[153 123 170 143 109 123] -> (87)
[154 123 172 144 110 121] -> (127)
[180 112 189 171 113  89] -> (90)
[169 170 170 144 111 105] -> (41)
both (87) (41):  => [170]
tail: [170 143] => [109 123]

[136 132 136 131 127 140 128 127 122 127 130 120 128 137 123 109 127 125
 125 132 121 125 127 130 130] -> (8)
[132 125 130 129 124 131 133 128 142 130 119 130 130 122 118 127 133 124
 138 124 133 121 125 129 127] -> (89)
[132 125 122 129 124 131 121 128 131 130 119 130 130 122 118 127 123 124
 138 129 133 121 125 128 125] -> (38)
q: [132 125 130 129 124 131 133 128 142 130 119 130 130 122 118 127 133 124
 138 124 133 121 125 129 127] => (89)
q: [127 125 125 132 121 125] => (8)
places (8): [127] => 5 8 10 17 23
places (38): [118] => 15

[133 129 125 119 150 149 128 132 115  82 129 119 120 134] -> (126)
[124 111 109 129 137 133 135 127 131 130 115 100 109 163] -> (6)
[155 114 138 125 110 110 142 138 133 132 125 121 113 138] -> (56)
both (6) (56):  => [133]
q: [133 129 125 119 150 149 128 132 115  82 129 119 120 134] => (126)
diff (56): [155 114 138 125 110 110 142 138 133 131 125 121 113 138] => 10, [132]
q: [133 132 125 121 113 138] => (56)
both (56) (6):  => [133]
q: [155 114 138 125 110 110 142 138 133 132 125 121 113 138] => (56)
places (56): [110] => 5 6

[137 132 138 137 158 126 149  88 142 120 159 130 112 154 145  92 122 132
 101  95 132 153 162 104]  (112)
[128 136 126 117 122 124 124 142 111 133 134 127 117 142 132 130 127 134
 126 122 117 125 137 134]  (76)
[102 139 138 136 159 122 151  88 140 143 161 130 117 145 145  95 131 138
 115 118 130 167 110 104]  (65)
[115 122 139 102 133 120 112 128 126 150 140 120 102 143 121 121 157 146
  96 139 115 126 114 114]  (133)
[111  84  76 122 128 110 147 100 113 118 134 135 105 100 113 148  97 145
 118 162 130 167 111 142]  (25)
[127 136 126 121 127 123 129 143 113 135 131 125 117 134 136 131 132 129
 126 125 112 127 127 141]  (12)
[117 114 137  99 136 112 112 120 125 150 146 119 109 152 113 128 155 139
  96 164 126 168 117 142]  (128)
[117 114 137  99 136 112 112 120 125 150 146 119 109 152 113 128 155 139
  96 133 132 133 111 107]  (11)
diff (12): [127 136 126 121 127 123 129 143 112 135 131 125 117 134 136 131 132 129
 126 125 112 127 127 141] => 9, [113]
diff (112): [137 132 138 137 158 126 149  88 142 120 159 130 112 154 145  92 122 132
 101  95 132 154 162 104] => 22, [153]
tail: [130 167 111] => [142]
tail: [127 136 126] => [121 127 123 129 143 113 135 131 125 117 134 136 131 132 129 126 125 112
 127 127 141]
q: [117 114 137  99 136 112 112 120 125 150 146 119 109 152 113 128 155 139
  96 164 126 168 117 142] => (128)
q: [102 139 138 136 159 122 151  88 140 143 161 130 117 145 145  95 131 138
 115 118 130 167 110 104] => (65)
diff (12): [127 136 126 121 127 123 129 143 113 135 131 125 117 134 136 131 132 128
 126 125 112 127 127 141] => 18, [129]

[145 123 128 138 125 119 139 117 147 124 149 160 169 145 121 160 126 176
 159 144 131 163 110  89 155 107 137 102 156 157 145 131 113 126 103 122
 140 161 159  97 114 127 143 149 144 108 147 119 108 144 107 105 132 112
 115 121]  (43)
[145 102 128 138 125 119 139 117 147 124 119 160 169 145 121 160 126 176
 153 144 131 100 110  93 155 107 137 102 156 157 145 131 113 126 103 122
 140 161 159  97 114 127 152 149 144 113 147 119 108 144 107 105 132 112
 115 121]  (27)
[151 144 137 143 134 124 153 112  99 123 150 152 172 154 122 150 117 175
 159 143 144 118 112  89 155 110 153 105 150 143 140 142 103 128 110 127
 150 165 144 101 127 135 146 146 139 108 159 125 120 159 101 100 129 130
 125 129]  (101)
q: [145 123 128 138 125 119 139 117 147 124 149 160 169 145 121 160 126 176
 159 144 131 163 110  89 155 107 137 102 156 157 145 131 113 126 103 122
 140 161 159  97 114 127 143 149 144 108 147 119 108 144 107 105 132 112
 115 121] => (43)
diff (101): [151 144 137 143 134 124 153 113  99 123 150 152 172 154 122 150 117 175
 159 143 144 118 112  89 155 110 153 105 150 143 140 142 103 128 110 127
 150 165 144 101 127 135 146 146 139 108 159 125 120 159 101 100 129 130
 125 129] => 8, [112]
places (27): [119] => 6 11 48
q: [151 144 137 143 134 124 153 112  99 123 150 152 172 154 122 150 117 175
 159 143 144 118 112  89 155 110 153 105 150 143 140 142 103 128 110 127
 150 165 144 101 127 135 146 146 139 108 159 125 120 159 101 100 129 130
 125 129] => (101)
tail: [140 142 103 128] => [110 127 150 165 144 101 127 135 146 146 139 108 159 125 120 159 101 100
 129 130 125 129]
tail: [150 117] => [175 159 143 144 118 112  89 155 110 153 105 150 143 140 142 103 128 110
 127 150 165 144 101 127 135 146 146 139 108 159 125 120 159 101 100 129
 130 125 129]
diff (101): [151 144 137 143 134 124 153 112  99 123 150 152 172 154 122 151 117 175
 159 143 144 118 112  89 155 110 153 105 150 143 140 142 103 128 110 127
 150 165 144 101 127 135 146 146 139 108 159 125 120 159 101 100 129 130
 125 129] => 16, [150]

[ 85 145 133 138  98 111  91 133 133 138  71] = (7)
[122 156  89  94 176 114 175 125  86  88 145] = (30)
[ 96 146 140 134 117 176 130 121 154 143 148] = (119)
[128 129 129 127 127 132 130 129 128 128 128] = (45)
q: [ 88 145] => (30)
tail: [129 129] => [127 127 132 130 129 128 128 128]
q: [128 129] => (45)

[154 157 111 139  88 160 114 107 152 155 169 120 105 115 166 161 153  93
  96] = (97)
[ 90 139 163 134 160  91 161 146  91 110  97 140 131 151 106 111 139 155
 143] = (107)
[ 93 118  81 135  98 159 110 119 168 109 171 134 106 102 164 152 119  97
  99] = (142)
[ 98 111  90 142 163 134  72  78 168 130 170 132  84  82 108  89  90 142
 158] = (118)
[ 90  91 103 117 170 100 116 131 130  95 123 116 101 111  88  81  90 175
 126] = (129)
[150 141 171 132 152  91 146 159  83 166  92 125 170 155  85 113 153 148
 174] = (37)
[ 86  77 142  94 152  93 131 138 117  86 102 141 126 140 104  97  84 166
 134] = (3)
diff (3): [ 86  77 142  94 152  93 131 138 117  86 102 141 125 140 104  97  84 166
 134] => 13, [126]
q: [ 90 142 163 134] => (118)
diff (118): [ 98 111  90 142 163 134  72  78 168 130 169 132  84  82 108  89  90 142
 158] => 11, [170]

[125 125 125 165] : (106)
[135 102 125 105] : (108)
[ 87 102 125 144] : (69)
q: [135 102] => (108)
tail: [125 125 125] => [165]
places (69): [125] => 3
tail: [ 87 102 125] => [144]
q: [125 125 125 165] => (106)
places (106): [125] => 1 2 3

[109 135 107 134 136 138 127 100 124 112 122 138 150 133 104 121 125 137
 138 136 104 142 124 117 139  96  95 123  96 105 123 118] -> (26)
[135 110 133 107  94 109 121 130 128 130 122 111  93  98 137 122 123 132
 109 107 133 103 123 124 107 134 135 123 128 131 123 134] -> (59)
[116 146 111 120 106 133 138  93 126 119 124 141 143 105 114 130 131 121
 127 119 102 144 126 126 148  97  98 118  89 104 115 110] -> (14)
[135 139 136  97  92 116 131 116 133 116 138 133 121  86 139 146 135 109
 112 112 122 133 140 148 134 119 131 122 116 131 133 113] -> (33)
[109 135 107 134 136 138 127 100 124 112 122 138 150 133 104 121 125 137
 138 136 118 142 124 117 139  96  95 123  96 105 123 118] -> (32)
q: [135 139 136  97  92 116 131 116 133 116 138 133 121  86 139 146 135 109
 112 112 122 133 140 148 134 119 131 122 116 131 133 113] => (33)
places (33): [131] => 7 27 30

[156 111 176 152 114] = (111)
[184 111 167 106 118] = (74)
[138 111 166  93 118] = (193)
[134 138 184  90 126] = (16)
[127 111 170  94 138] = (154)
[142  93 142 101  91] = (206)
[132  89 160 118 134] = (78)
[124 110 174  94 146] = (109)
[126 109 166  91 133] = (52)
[155  93 149 134  89] = (28)
[151 104 178 157 128] = (2)
both (16) (74):  => [184]
both (28) (193):  => [93]

[145 139 142 130 116 108 151 147  89 141] -> (84)
[125 130 135 130 155 134 113 129 142 135] -> (50)
[132 129 124 128 118 124 131 131 123 125] -> (184)
[128 123 118 125  79 121 168 125  91 116] -> (67)
[130 127 124 125 128 129 115 123 144 123] -> (94)
[117 118 112 125 119 140 121 112 148 112] -> (88)
[118 122 121 127 133 139 119 118 145 121] -> (202)
[121 125 125 127 158 142  92 117 172 125] -> (219)
[137 136 141 130 145 121 123 139 124 141] -> (68)
[121 168 127  91 146 121 116 140 130 139] -> (131)
[122 126 125 125 141 135 120 127 138 129] -> (210)
[106 111 106 124 119 124 129 102 150 105] -> (171)
tail: [124 125] => [128 129 115 123 144 123]
q: [121 168 125  91] => (67)
tail: [118 124] => [131 131 123 125]
diff (94): [130 127 124 125 128 130 115 123 144 123] => 6, [129]
q: [130 127 124] => (94)

[126 117 169 121] : (102)
[ 82 159 169 121] : (116)
[ 72 170 149 150] : (18)
[127 117 169 105] : (21)
diff (116): [ 82 159 168 121] => 3, [169]
tail: [127 117 169] => [105]
tail: [170 149] => [150]
both (21) (116):  => [169]

[118 117 142 126 119] -> (92)
[117 118 172 135 123] -> (138)
[161 151 151  81  95] -> (139)
[118 117  82 126 101] -> (81)
[102 170 103 131 163] -> (70)
places (139): [81] => 4
q: [118 117 142 126 119] => (92)

[127 137 124 112 118 112 140 132 121 113 130 139 122 119 103 135 131 121
 124 129 115 114 149 133 148 123 135 133 143] : (35)
[130 141 143 136 155 127 139 137 137 143 120 130 139 140 127 121  93 126
 128 137 125 112 178 136 134 103 124 155 143] : (197)
[133 150 114 109  98 117 131 134 113  84 133 134 128 108 114 116 137 129
 145 130  93 121 144 130 140 145 127 129 152] : (40)
[133 150 114 109  98 117 131 134 113  84 133 134 128 108 114 116 137 129
 145 130  93 121 144 130 132 131 131 140 144] : (9)
[122 123 122 156 138 127 109 148 104 118 125 109 146 129 145 109 117 149
 128 142 139 142 118 125 101 147 122 132 149] : (134)
[128 114 134 160 140 134 107 141 106 140 128 104 136 140 138 116 112 149
 118 137 148 130 127 137 111 145 127 128 152] : (187)
[131 144 120 115 113 115 140 134 114 115 149 138 128 115 106 114 127 125
 140 129 105 115 149 134 136 123 149 137 149] : (186)
[136 143 109 121 116 130 137 142 103  83 118 131 133 111 110 117 157 124
 160 130 101 135 128 135 127 143 127 128 152] : (31)
[132 133 107 146 109 134 113 143  84  96 120 132 137 106 126 101 148 148
 155 132 114 142 120 135 110 155 122 127 155] : (168)
[133 134 122 114 128 132 115 152  91 101 111 126 136 120 126 114 134 150
 150 133 121 137 129 137 105 154 122 129 162] : (173)
tail: [148 130 127] => [137 111 145 127 128 152]
q: [127 137 124 112 118 112 140 132 121 113 130 139 122 119 103 135 131 121
 124 129 115 114 149 133 148 123 135 133 143] => (35)
q: [136 143 109 121 116 130 137 142 103  83 118 131 133 111 110 117 157 124
 160 130 101 135 128 135 127 143 127 128 152] => (31)
places (186): [115] => 4 6 10 14 22
tail: [113 143] => [ 84  96 120 132 137 106 126 101 148 148 155 132 114 142 120 135 110 155
 122 127 155]
tail: [115 114 149 133 148] => [123 135 133 143]

[156 103  83  96 149 153 129  86 149 118 172 133  99 142 109 117 112  92
 142 115 109 141  88 149 149 112  89 121 122 104 114  90  90 146 113 109
  87 170 138 158 118 126 163 160 102  99 121 162 174 131 109 153  92 162
  91 123 164 109 114 169 104 148]  (124)
[121  84  96 169 133  86 173 103 111  98 142 114  95 168 102 110 103 138
 160 114 131 171 161 102  93  87 117 137  95 102 162 127  92 129 155 144
  92  96  95 173 174  99 101 130  96 112 100 135 156 111 121 141  86  88
 162 136 120 112 162  83 149 116]  (62)
[121  84  96 134 133  86 173 103 111  98 142 114  95 168 102 110 103 138
 135 114 131 126 161 102  93  87 117 137  95 102 162 134  92 145  93 153
 112 106 112 174 132  82  92  84 156 128 109 158 159 140  98  81 168 119
 145 174  93 112  84 110 100  98]  (115)
[121  84  96 169 133  86 173 103 111  98 142 114  95 168 102 110 103 138
 160 114 131 171 161 102  93  87 117 137  95 102 162 127 144 129 155 144
  92 172  95 173 174  99 101 130  96 112 100 135 156 111 121 141  86  88
 162 136 120 112 162  83 149 116]  (105)
[121  84  96 169 133  86 173 103 111  98 142 114  95 168 102 110 103 138
 160 114 131 171 161 102  93  87 117 137  95 102 162 134  92 145  93 153
 112  84 112 174 132  82  92  84 126 128 109 121 159 140  98  81 168 119
 145 174  93 112  84  99 100  98]  (95)
places (124): [103] => 2
diff (62): [121  84  96 169 133  86 173 103 111  98 142 114  95 168 102 110 103 138
 160 114 131 171 161 102  93  87 117 137  95 102 162 127  92 129 155 144
  92  96  95 173 174  99 101 130  96 111 100 135 156 111 121 141  86  88
 162 136 120 112 162  83 149 116] => 46, [112]
q: [121  84  96 134 133  86 173 103 111  98 142 114  95 168 102 110 103 138
 135 114 131 126 161 102  93  87 117 137  95 102 162 134  92 145  93 153
 112 106 112 174 132  82  92  84 156 128 109 158 159 140  98  81 168 119
 145 174  93 112  84 110 100  98] => (115)
q: [121  84  96 169 133  86 173 103 111  98 142 114  95 168 102 110 103 138
 160 114 131 171 161 102  93  87 117 137  95 102 162 134  92 145  93 153
 112  84 112 174 132  82  92  84 126 128 109 121 159 140  98  81 168 119
 145 174  93 112  84  99 100  98] => (95)
diff (124): [156 103  83  96 149 153 129  86 149 118 172 133  99 142 109 117 112  92
 142 115 109 141  88 149 149 112  89 122 122 104 114  90  90 146 113 109
  87 170 138 158 118 126 163 160 102  99 121 162 174 131 109 153  92 162
  91 123 164 109 114 169 104 148] => 28, [121]

[131  81 134 135 140 135 130 153 148 154 104 176 115 140  99 109 132 151
  98] : (39)
[150  76 136 126 146 159 130 152 128 143 176 104 118 136 134  89 166 134
 114] : (121)
[142 147 124 105 103 116 128 124 158 185 100 133 142 138 166 159 109 120
 143] : (122)
q: [135 140 135 130] => (39)
q: [104 176] => (39)
diff (122): [142 147 125 105 103 116 128 124 158 185 100 133 142 138 166 159 109 120
 143] => 3, [124]
tail: [130 152] => [128 143 176 104 118 136 134  89 166 134 114]

[125 107  95 183] : (47)
[ 95 136 178 152] : (120)
[130  77 111  94] : (114)
[125 107  95 122] : (15)
[149 122 110  94] : (42)
[121 121 120 121] : (71)
[125 107  95 137] : (135)
places (71): [121] => 1 2 4
tail: [121 121] => [120 121]
tail: [ 77 111] => [94]

